Below are the code and all the weights of a small trained network. Each question names an input and a target symbol and asks about switching units off, where a switched-off unit gives its printed mean instead of its output.

import numpy as np


def w(rows, s, z=0):
    codes = np.array(rows[::2]) - 128.0
    scale = np.full(codes.shape[1], s)
    scale[-1] = z or s
    return codes * scale


def norm(h):
    return h / np.sqrt((h * h).mean(-1, keepdims=True) + 1e-5)


def f(y):
    return y / 2 * (1 + np.tanh(0.7978845608 * (y + 0.044715 * y**3)))


def softmax(a):
    e = np.exp(a - a.max(-1, keepdims=True))
    return e / e.sum(-1, keepdims=True)


def log_softmax(a):
    a = a - a.max(-1, keepdims=True)
    return a - np.log(np.exp(a).sum(-1, keepdims=True))


def net(x, mask):
    ids = ['εηξπτψω'.index(c) for c in x.split()]
    T = len(ids)
    res = E[ids] + P[:T]
    u = 0
    for l in range(2):
        r = norm(res)
        for j in range(2):
            rows = slice(4 * j, 4 * j + 4)
            q, k, v = (r @ M[l][rows].T for M in (Q, K, V))
            z = softmax(np.where(np.tri(T) > 0, q @ k.T / 4**0.5, -1e9)) @ v
            o = O[l][rows]
            res = res + np.where(mask[u + j], z, o[:, -1]) @ o[:, :-1]
        u += 2
        y = f(norm(res) @ A[l][:, :-1].T + A[l][:, -1])
        res = res + np.where(mask[u : u + 8], y, B[l][:, -1]) @ B[l][:, :-1]
        u += 8
    return log_softmax(norm(res)[-1] @ U[:, :-1].T + U[:, -1])


Q, K, V, O, A, B = {}, {}, {}, {}, {}, {}
E = w([
[114,70,81,20,133,138,51,89,69,142,102,84],'ε',
[55,76,145,92,142,125,7,152,157,145,171,90],'η',
[53,143,100,96,131,98,43,56,131,225,154,132],'ξ',
[112,105,68,18,159,142,156,179,105,148,193,130],'π',
[180,152,142,99,60,127,19,132,165,205,192,128],'τ',
[165,96,168,208,151,123,104,156,25,123,123,144],'ψ',
[123,219,128,70,112,117,78,173,91,62,49,135],'ω',
],0.021)
P = w([
[70,163,31,251,87,137,105,213,20,126,181,33],'0',
[129,116,64,172,80,126,97,233,96,185,126,59],'1',
[108,160,103,128,102,103,102,193,86,175,143,76],'2',
[100,157,124,110,113,97,103,168,79,162,156,100],'3',
[107,150,137,103,117,109,101,158,86,152,152,116],'4',
[116,143,144,97,125,120,97,152,88,153,148,132],'5',
[120,135,149,88,134,128,101,145,98,149,142,144],'6',
[125,128,153,86,144,134,98,138,111,138,142,156],'7',
[132,125,160,83,150,136,99,125,120,135,137,166],'8',
[138,122,168,78,158,143,102,118,133,134,133,174],'9',
[144,118,173,76,167,146,104,104,144,130,132,182],'10',
[151,115,190,74,177,150,111,95,157,130,125,186],'11',
[158,111,202,61,186,157,114,85,167,135,116,188],'12',
[167,106,213,49,194,162,112,80,176,137,104,201],'13',
],0.017)
Q[0] = w([
[119,117,76,221,98,113,138,88,153,105,84,23],'0.h0',
[161,151,75,186,124,148,242,125,166,61,185,127],'0.h0',
[75,168,68,130,1,185,165,134,198,83,90,67],'0.h0',
[147,83,58,130,125,164,73,137,130,175,168,90],'0.h0',
[115,120,98,161,90,114,172,114,161,112,129,87],'0.h1',
[139,109,143,110,118,79,150,127,133,121,127,136],'0.h1',
[123,152,104,127,146,136,116,144,120,143,144,109],'0.h1',
[131,144,126,136,150,146,135,142,130,130,138,129],'0.h1',
],0.0079)
K[0] = w([
[62,145,54,145,39,112,168,203,83,132,163,51],'0.h0',
[92,145,43,183,66,77,95,127,104,134,130,2],'0.h0',
[152,136,83,197,132,85,134,172,70,174,162,22],'0.h0',
[130,165,115,168,115,105,146,171,109,109,94,124],'0.h0',
[115,126,124,80,99,117,106,122,141,117,129,171],'0.h1',
[123,144,152,137,126,158,104,120,129,138,114,111],'0.h1',
[118,140,106,136,125,159,78,133,94,124,148,120],'0.h1',
[141,138,115,132,153,142,88,122,116,157,106,114],'0.h1',
],0.0095)
V[0] = w([
[140,63,83,67,156,117,135,122,167,191,193,72],'0.h0',
[154,113,146,129,39,62,61,101,168,151,43,70],'0.h0',
[24,59,160,115,122,114,105,102,116,102,97,117],'0.h0',
[100,202,63,160,106,158,179,153,195,60,62,95],'0.h0',
[73,43,175,164,194,89,210,126,53,91,137,189],'0.h1',
[109,108,107,71,54,117,105,93,151,156,84,67],'0.h1',
[13,222,15,33,32,123,129,165,238,71,112,2],'0.h1',
[67,213,31,18,66,186,85,114,169,135,180,81],'0.h1',
],0.007)
O[0] = w([
[199,97,123,144,185,144,103,141,129,159,133,105,3],'0.h0',
[97,98,125,177,98,136,159,142,157,99,127,153,152],'0.h0',
[110,102,107,141,161,116,148,107,118,118,105,109,136],'0.h0',
[113,112,173,105,97,204,89,150,118,125,50,166,35],'0.h0',
[145,137,208,83,173,100,172,68,107,141,146,137,68],'0.h1',
[167,132,84,146,115,149,130,130,146,129,80,140,113],'0.h1',
[128,127,104,142,112,202,69,183,111,168,11,141,153],'0.h1',
[134,144,78,159,113,177,75,184,143,173,85,100,201],'0.h1',
],0.012,0.005)
A[0] = w([
[186,25,79,254,147,136,133,108,128,130,58,96,2],'0.n0',
[175,111,128,157,181,187,231,162,143,160,121,100,105],'0.n1',
[120,70,103,117,187,128,172,107,124,172,216,95,96],'0.n2',
[220,157,127,170,21,164,120,146,139,144,88,155,74],'0.n3',
[143,186,73,109,162,109,127,182,154,68,124,101,51],'0.n4',
[91,74,34,102,169,225,85,135,173,190,143,76,94],'0.n5',
[162,122,179,115,170,169,192,170,74,81,168,99,134],'0.n6',
[220,108,149,249,174,176,169,189,81,118,38,159,28],'0.n7',
],0.01,0.0069)
B[0] = w([
[27,164,179,119,230,130,128,90,70,100,161,43,138],'0.n0',
[114,114,106,133,126,82,113,86,116,87,91,134,120],'0.n1',
[119,100,152,115,90,83,148,145,140,128,107,123,217],'0.n2',
[129,155,169,155,122,119,172,97,131,116,208,142,208],'0.n3',
[80,190,180,114,153,58,128,177,157,163,81,136,165],'0.n4',
[155,75,153,140,108,79,130,126,108,133,125,175,254],'0.n5',
[112,133,79,156,112,174,63,98,131,118,141,186,194],'0.n6',
[104,128,155,146,164,143,169,86,7,119,132,129,173],'0.n7',
],0.014,0.0073)
Q[1] = w([
[135,219,207,82,74,74,111,152,98,105,106,114],'1.h0',
[120,138,169,126,140,100,136,71,82,86,195,167],'1.h0',
[135,98,152,150,167,107,129,96,114,95,86,169],'1.h0',
[140,174,141,165,153,185,150,113,155,38,145,119],'1.h0',
[100,81,151,140,150,109,209,71,98,116,208,141],'1.h1',
[199,118,152,253,142,194,108,59,114,100,132,84],'1.h1',
[179,70,134,152,140,167,154,189,130,230,99,149],'1.h1',
[97,109,185,138,122,115,26,89,63,149,128,102],'1.h1',
],0.016)
K[1] = w([
[141,146,236,94,97,142,133,70,151,121,94,187],'1.h0',
[125,154,142,68,147,84,160,93,204,116,158,110],'1.h0',
[107,140,82,77,157,192,174,80,113,105,167,76],'1.h0',
[71,101,120,98,60,137,122,137,133,155,130,48],'1.h0',
[148,152,80,116,184,118,174,99,187,116,178,9],'1.h1',
[81,114,83,199,79,112,179,119,84,105,180,86],'1.h1',
[221,128,128,206,137,73,97,144,50,138,156,113],'1.h1',
[122,128,152,156,114,46,157,92,170,87,86,192],'1.h1',
],0.016)
V[1] = w([
[102,85,118,82,159,92,112,126,149,168,128,125],'1.h0',
[138,132,144,168,178,180,104,80,119,139,133,116],'1.h0',
[156,100,156,154,38,98,74,170,170,121,169,162],'1.h0',
[52,186,146,101,151,109,143,128,148,84,86,127],'1.h0',
[89,96,111,131,92,126,168,133,162,190,178,173],'1.h1',
[111,198,88,154,143,102,150,69,128,180,103,169],'1.h1',
[156,113,82,88,113,133,211,126,94,97,96,158],'1.h1',
[121,105,95,109,148,161,76,10,75,153,102,88],'1.h1',
],0.013)
O[1] = w([
[140,190,100,167,96,112,87,166,123,153,86,92,84],'1.h0',
[60,196,136,112,138,115,178,104,112,110,173,163,45],'1.h0',
[163,100,200,59,102,111,174,131,132,144,96,64,175],'1.h0',
[61,74,70,104,121,208,89,165,121,182,131,133,254],'1.h0',
[69,122,113,117,208,131,154,157,162,249,105,149,108],'1.h1',
[55,123,174,182,52,96,146,36,67,186,53,171,146],'1.h1',
[155,181,163,63,79,119,66,179,51,162,192,133,92],'1.h1',
[118,91,79,92,74,37,96,94,136,128,111,66,47],'1.h1',
],0.012,0.0073)
A[1] = w([
[164,117,89,166,18,250,125,160,130,123,47,199,9],'1.n0',
[181,128,84,159,158,170,161,143,169,141,92,127,76],'1.n1',
[112,202,132,175,159,127,156,108,81,80,158,141,83],'1.n2',
[109,106,112,162,123,130,116,119,132,64,99,82,78],'1.n3',
[66,123,161,121,121,150,129,101,119,94,174,156,105],'1.n4',
[110,148,165,101,122,108,133,133,203,132,161,135,130],'1.n5',
[133,124,122,123,157,96,150,106,107,142,150,136,178],'1.n6',
[92,120,86,134,126,179,93,142,112,121,115,153,120],'1.n7',
],0.021,0.012)
B[1] = w([
[89,107,134,101,40,252,110,104,111,71,142,210,253],'1.n0',
[113,97,104,137,169,156,142,126,143,80,138,135,134],'1.n1',
[124,139,75,161,161,125,152,108,81,172,178,95,148],'1.n2',
[115,147,152,86,135,164,140,131,156,160,156,169,133],'1.n3',
[123,128,111,112,122,166,99,113,135,127,124,138,177],'1.n4',
[149,100,124,164,114,143,133,89,119,123,144,134,154],'1.n5',
[125,148,136,119,114,144,122,118,147,112,114,131,167],'1.n6',
[163,146,129,144,124,92,176,121,141,122,136,128,207],'1.n7',
],0.031,0.026)
U = w([
[96,130,67,176,133,120,153,122,63,131,188,106,114],'ε',
[138,166,176,100,178,140,101,192,151,184,170,174,108],'η',
[52,124,133,172,117,107,116,120,139,173,35,132,143],'ξ',
[153,102,71,141,105,79,2,172,110,82,99,99,252],'π',
[112,64,80,195,188,153,113,162,181,60,101,99,132],'τ',
[132,130,232,135,120,84,205,93,110,88,151,112,128],'ψ',
[109,85,130,133,81,205,39,109,130,86,102,178,86],'ω',
],0.008,0.0012)

Each question gives the input, a string of symbols that net reads in full, and the target symbol t.
The units are the heads (4 rows each of Q, K, V and O) and the neurons (one row each of A and B). Each row of codes is followed by its name. A weight is (code - 128) times the scale printed after its matrix; where a second scale follows, it is the last column's (O, A, B and U).
mask holds one flag per unit, layer by layer, with each layer's heads first. A switched-off unit (its flag False) gives its mean, the last column of its rows in O or B, instead of its output. The means were averaged over made-up inputs and are rounded, as every weight is.
A unit's drop is (log p(t) with every unit on - log p(t) with that unit switched off) / (log p(t) with every unit on - log p(t) with every unit switched off).
The circuit of an input: a set's keep is (log p(t) with only the set's units on - log p(t) with every unit switched off) / (log p(t) with every unit on - log p(t) with every unit switched off). Starting from the 12 units with the biggest drops (on a tie, the unit counted first), units are removed one at a time, each time the one whose removal leaves the highest keep (on an exact tie, the one counted first), for as long as the keep stays at least 0.8.
circuit, biggest first: the units of the circuit, biggest drop first
top k neurons: the k neurons with the biggest drops, biggest first
top k neurons in layer l: the k neurons of layer l with the biggest drops, biggest first
heads that matter: for each layer, one digit per head in row order, 1 if its drop is at least 0.15 and else 0, layers parted by /
input ψ ω ξ π ψ τ η, target ψ: circuit, biggest first	1.h0, 1.n0
input π ε ω ψ ψ ψ ω ε ξ ω π ψ π ε, target ψ: circuit, biggest first	1.n0, 0.h1
input ω ε π η τ, target τ: heads that matter	10 / 11
input ε ψ ω ω ξ ω ω ω ω ξ ω, target ξ: heads that matter	11 / 01
input ω ω ψ τ, target ψ: circuit, biggest first	1.h0, 1.n0
input ψ τ ω π ε ω ω ε π, target π: top 2 neurons	0.n5, 1.n0
input ψ ω ε ψ π ε, target ψ: heads that matter	01 / 10
input ω ψ ω τ τ ψ, target ψ: top 3 neurons	0.n2, 1.n0, 0.n7
input ε ψ ε, target ε: top 2 neurons	0.n0, 1.n0
input η ψ ψ π ω ε ψ τ ξ, target ψ: circuit, biggest first	1.n0, 1.h0
input ω η η π ε ω ψ ω ω ε ω ε ε, target π: top 2 neurons in layer 0	0.n5, 0.n3
input ω ψ π ξ η ε ε ω ω π, target ξ: top 3 neurons in layer 0	0.n5, 0.n3, 0.n7
input ε ε π ψ ξ, target ξ: circuit, biggest first	1.h1, 1.n0
input ω ψ ω ω ε, target π: heads that matter	01 / 11
input τ π ω π ψ ξ π, target ε: heads that matter	10 / 10
input ε τ ψ ω ω ε π ξ π ω, target π: heads that matter	11 / 01
input ω ψ ω ξ ψ ξ, target ψ: top 2 neurons	1.n0, 0.n2
input ω ω π η ε ε π, target π: heads that matter	10 / 00
input ω ω ψ ω, target ε: heads that matter	11 / 10
input τ ψ π, target η: top 3 neurons	1.n0, 1.n7, 0.n5
input ω π τ π, target τ: circuit, biggest first	1.h1, 1.n0, 1.n1
input ω ψ π π ω ψ π ψ, target η: circuit, biggest first	1.h1, 1.n0, 0.h1, 1.n7
input ω ω ω ξ ω ξ ω ω τ ψ ω, target ψ: heads that matter	10 / 10
input ω η ω ε η ε ω π ε π ω ψ, target ε: circuit, biggest first	1.n2, 1.n0, 0.n7
input ω ω π τ τ, target τ: heads that matter	11 / 11
input ω ω τ τ ψ τ ω η, target τ: heads that matter	01 / 01
input ω ω ω ω ψ ψ ξ ω π ω τ ε ψ, target ξ: top neuron in layer 1	1.n0
input ω π ω τ ω ω ψ ψ ψ ω τ ω, target ψ: top 3 neurons	0.n6, 1.n0, 0.n2
input ω ψ η ω ω ψ ω ε ε ω η π ψ ξ, target ξ: circuit, biggest first	1.n0, 1.h1
